Below is a small trained network, with its code and all its weights. Each question gives an input and a target symbol and asks what happens when units are switched off, that is, made to give their printed mean instead of their output.

import numpy as np


def w(rows, s, z=0):
    codes = np.array(rows[::2]) - 128.0
    scale = np.full(codes.shape[1], s)
    scale[-1] = z or s
    return codes * scale


def norm(h):
    return h / np.sqrt((h * h).mean(-1, keepdims=True) + 1e-5)


def f(y):
    return y / 2 * (1 + np.tanh(0.7978845608 * (y + 0.044715 * y**3)))


def softmax(a):
    e = np.exp(a - a.max(-1, keepdims=True))
    return e / e.sum(-1, keepdims=True)


def log_softmax(a):
    a = a - a.max(-1, keepdims=True)
    return a - np.log(np.exp(a).sum(-1, keepdims=True))


def net(x, mask):
    ids = ['βδζηθλξπσψω'.index(c) for c in x.split()]
    T = len(ids)
    res = E[ids] + P[:T]
    u = 0
    for l in range(2):
        q, k, v = (norm(res) @ M[l].T for M in (Q, K, V))
        z = softmax(np.where(np.tri(T) > 0, q @ k.T / 2**0.5, -1e9)) @ v
        res = res + np.where(mask[u], z, O[l][:, -1]) @ O[l][:, :-1]
        u += 1
        y = f(norm(res) @ A[l][:, :-1].T + A[l][:, -1])
        res = res + np.where(mask[u : u + 16], y, B[l][:, -1]) @ B[l][:, :-1]
        u += 16
    return log_softmax(norm(res)[-1] @ U[:, :-1].T + U[:, -1])


Q, K, V, O, A, B = {}, {}, {}, {}, {}, {}
E = w([
[174,119,149],'β',
[6,138,104],'δ',
[73,178,83],'ζ',
[87,142,151],'η',
[138,140,120],'θ',
[64,134,117],'λ',
[133,136,105],'ξ',
[166,140,70],'π',
[165,139,71],'σ',
[81,115,73],'ψ',
[158,130,122],'ω',
],0.02)
P = w([
[77,135,122],'0',
[111,124,147],'1',
[182,55,168],'2',
[84,164,98],'3',
[114,124,145],'4',
[121,73,123],'5',
[1,247,49],'6',
],0.018)
Q[0] = w([
[141,3,39],'0.h1',
[47,155,10],'0.h1',
],0.026)
K[0] = w([
[208,36,3],'0.h1',
[84,199,41],'0.h1',
],0.024)
V[0] = w([
[125,114,144],'0.h1',
[169,109,254],'0.h1',
],0.0081)
O[0] = w([
[120,127,112,113],'0.h1',
[93,84,1,3],'0.h1',
],0.0096,0.0061)
A[0] = w([
[121,108,84,112],'0.n1',
[158,110,142,173],'0.n2',
[147,135,137,121],'0.n3',
[121,42,178,157],'0.n4',
[116,147,112,60],'0.n5',
[125,138,116,98],'0.n6',
[135,114,150,129],'0.n7',
[121,141,117,82],'0.n8',
[148,83,116,190],'0.n9',
[172,87,141,128],'0.n10',
[115,83,169,141],'0.n11',
[117,143,113,86],'0.n12',
[107,5,160,114],'0.n13',
[118,142,119,47],'0.n14',
[116,148,106,109],'0.n15',
[134,140,95,3],'0.n16',
],0.034,0.0042)
B[0] = w([
[174,176,84,171],'0.n1',
[164,114,158,167],'0.n2',
[158,157,155,143],'0.n3',
[225,121,171,231],'0.n4',
[102,115,100,144],'0.n5',
[121,128,109,128],'0.n6',
[124,116,149,148],'0.n7',
[112,123,109,133],'0.n8',
[144,84,167,194],'0.n9',
[152,116,197,188],'0.n10',
[132,82,154,193],'0.n11',
[105,116,103,142],'0.n12',
[176,102,253,254],'0.n13',
[108,119,108,133],'0.n14',
[104,115,98,155],'0.n15',
[106,153,123,126],'0.n16',
],0.049,0.0094)
Q[1] = w([
[61,248,122],'1.h1',
[110,96,13],'1.h1',
],0.014)
K[1] = w([
[4,182,176],'1.h1',
[154,216,107],'1.h1',
],0.019)
V[1] = w([
[123,147,26],'1.h1',
[92,251,174],'1.h1',
],0.018)
O[1] = w([
[226,186,142,2],'1.h1',
[135,95,250,159],'1.h1',
],0.015,0.0088)
A[1] = w([
[121,127,126,56],'1.n1',
[26,133,142,21],'1.n2',
[127,136,72,174],'1.n3',
[138,124,146,157],'1.n4',
[211,5,50,8],'1.n5',
[133,140,147,165],'1.n6',
[73,236,131,98],'1.n7',
[89,143,171,215],'1.n8',
[158,128,111,102],'1.n9',
[139,231,103,50],'1.n10',
[137,157,103,96],'1.n11',
[209,106,37,252],'1.n12',
[123,173,125,236],'1.n13',
[141,47,101,227],'1.n14',
[171,156,166,70],'1.n15',
[81,147,83,117],'1.n16',
],0.028,0.0032)
B[1] = w([
[137,132,133,121],'1.n1',
[177,102,252,249],'1.n2',
[119,108,69,166],'1.n3',
[114,121,101,168],'1.n4',
[254,152,66,161],'1.n5',
[114,120,110,158],'1.n6',
[34,155,28,209],'1.n7',
[132,154,96,217],'1.n8',
[147,117,159,131],'1.n9',
[143,77,65,172],'1.n10',
[136,104,126,138],'1.n11',
[112,211,176,161],'1.n12',
[109,129,96,154],'1.n13',
[71,101,95,175],'1.n14',
[73,162,139,215],'1.n15',
[140,159,60,200],'1.n16',
],0.058,0.011)
U = w([
[189,119,177,241],'β',
[99,44,194,124],'δ',
[81,90,88,137],'ζ',
[93,4,95,45],'η',
[172,171,75,152],'θ',
[149,73,79,158],'λ',
[32,90,154,2],'ξ',
[107,216,165,21],'π',
[111,210,163,36],'σ',
[192,90,69,184],'ψ',
[191,204,104,143],'ω',
],0.02,0.0051)

Each question gives the input, a string of symbols that net reads in full, and the target symbol t.
The units are the heads (2 rows each of Q, K, V and O) and the neurons (one row each of A and B). Each row of codes is followed by its name. A weight is (code - 128) times the scale printed after its matrix; where a second scale follows, it is the last column's (O, A, B and U).
mask holds one flag per unit, layer by layer, with each layer's heads first. A switched-off unit (its flag False) gives its mean, the last column of its rows in O or B, instead of its output. The means were averaged over made-up inputs and are rounded, as every weight is.
A unit's drop is (log p(t) with every unit on - log p(t) with that unit switched off) / (log p(t) with every unit on - log p(t) with every unit switched off).
The circuit of an input: a set's keep is (log p(t) with only the set's units on - log p(t) with every unit switched off) / (log p(t) with every unit on - log p(t) with every unit switched off). Starting from the 12 units with the biggest drops (on a tie, the unit counted first), units are removed one at a time, each time the one whose removal leaves the highest keep (on an exact tie, the one counted first), for as long as the keep stays at least 0.8.
units of the circuit, in order: the units of the circuit, biggest drop first
most important unit: the unit with the biggest drop
top k neurons in layer l: the k neurons of layer l with the biggest drops, biggest first
drop when u is switched off: that unit's drop, to one decimal
input π σ ξ ζ ω, target ω: units of the circuit, in order => 0.n1; 0.h1
input δ δ σ ω, target ζ: units of the circuit, in order => 0.n4; 0.n13
input σ δ β θ δ δ σ, target δ: top 3 neurons in layer 1 => 1.n2; 1.n5; 1.n12
input π β σ ω, target π: most important unit => 0.n1
input ξ ω λ ψ ψ, target ψ: top 3 neurons in layer 0 => 0.n13; 0.n11; 0.n4
input λ π δ β ξ, target ξ: top 2 neurons in layer 0 => 0.n4; 0.n13
input σ ψ ξ ξ, target σ: top 4 neurons in layer 0 => 0.n11; 0.n9; 0.n10; 0.n2
input σ ψ ψ σ θ, target θ: top 2 neurons in layer 1 => 1.n12; 1.n10
input θ π ζ θ π ψ π, target δ: top 2 neurons in layer 0 => 0.n4; 0.n1
input π ψ σ δ, target π: top 2 neurons in layer 0 => 0.n1; 0.n4
input λ ξ ψ σ η ω λ, target σ: top 2 neurons in layer 0 => 0.n1; 0.n4
input β λ π δ ξ, target ξ: top 3 neurons in layer 0 => 0.n1; 0.n9; 0.n3
input η π δ π δ δ β, target π: top 3 neurons in layer 1 => 1.n2; 1.n7; 1.n8
input σ ω η δ δ δ σ, target ζ: most important unit => 0.n13
input π ψ δ σ θ θ π, target σ: top 4 neurons in layer 0 => 0.n11; 0.n1; 0.n9; 0.n4
input δ δ β β, target ζ: drop when 0.n4 is switched off => 1.1
input σ ζ π π π, target π: drop when 1.n14 is switched off => 0.1
input σ π θ δ, target σ: drop when 0.n9 is switched off => 1.0
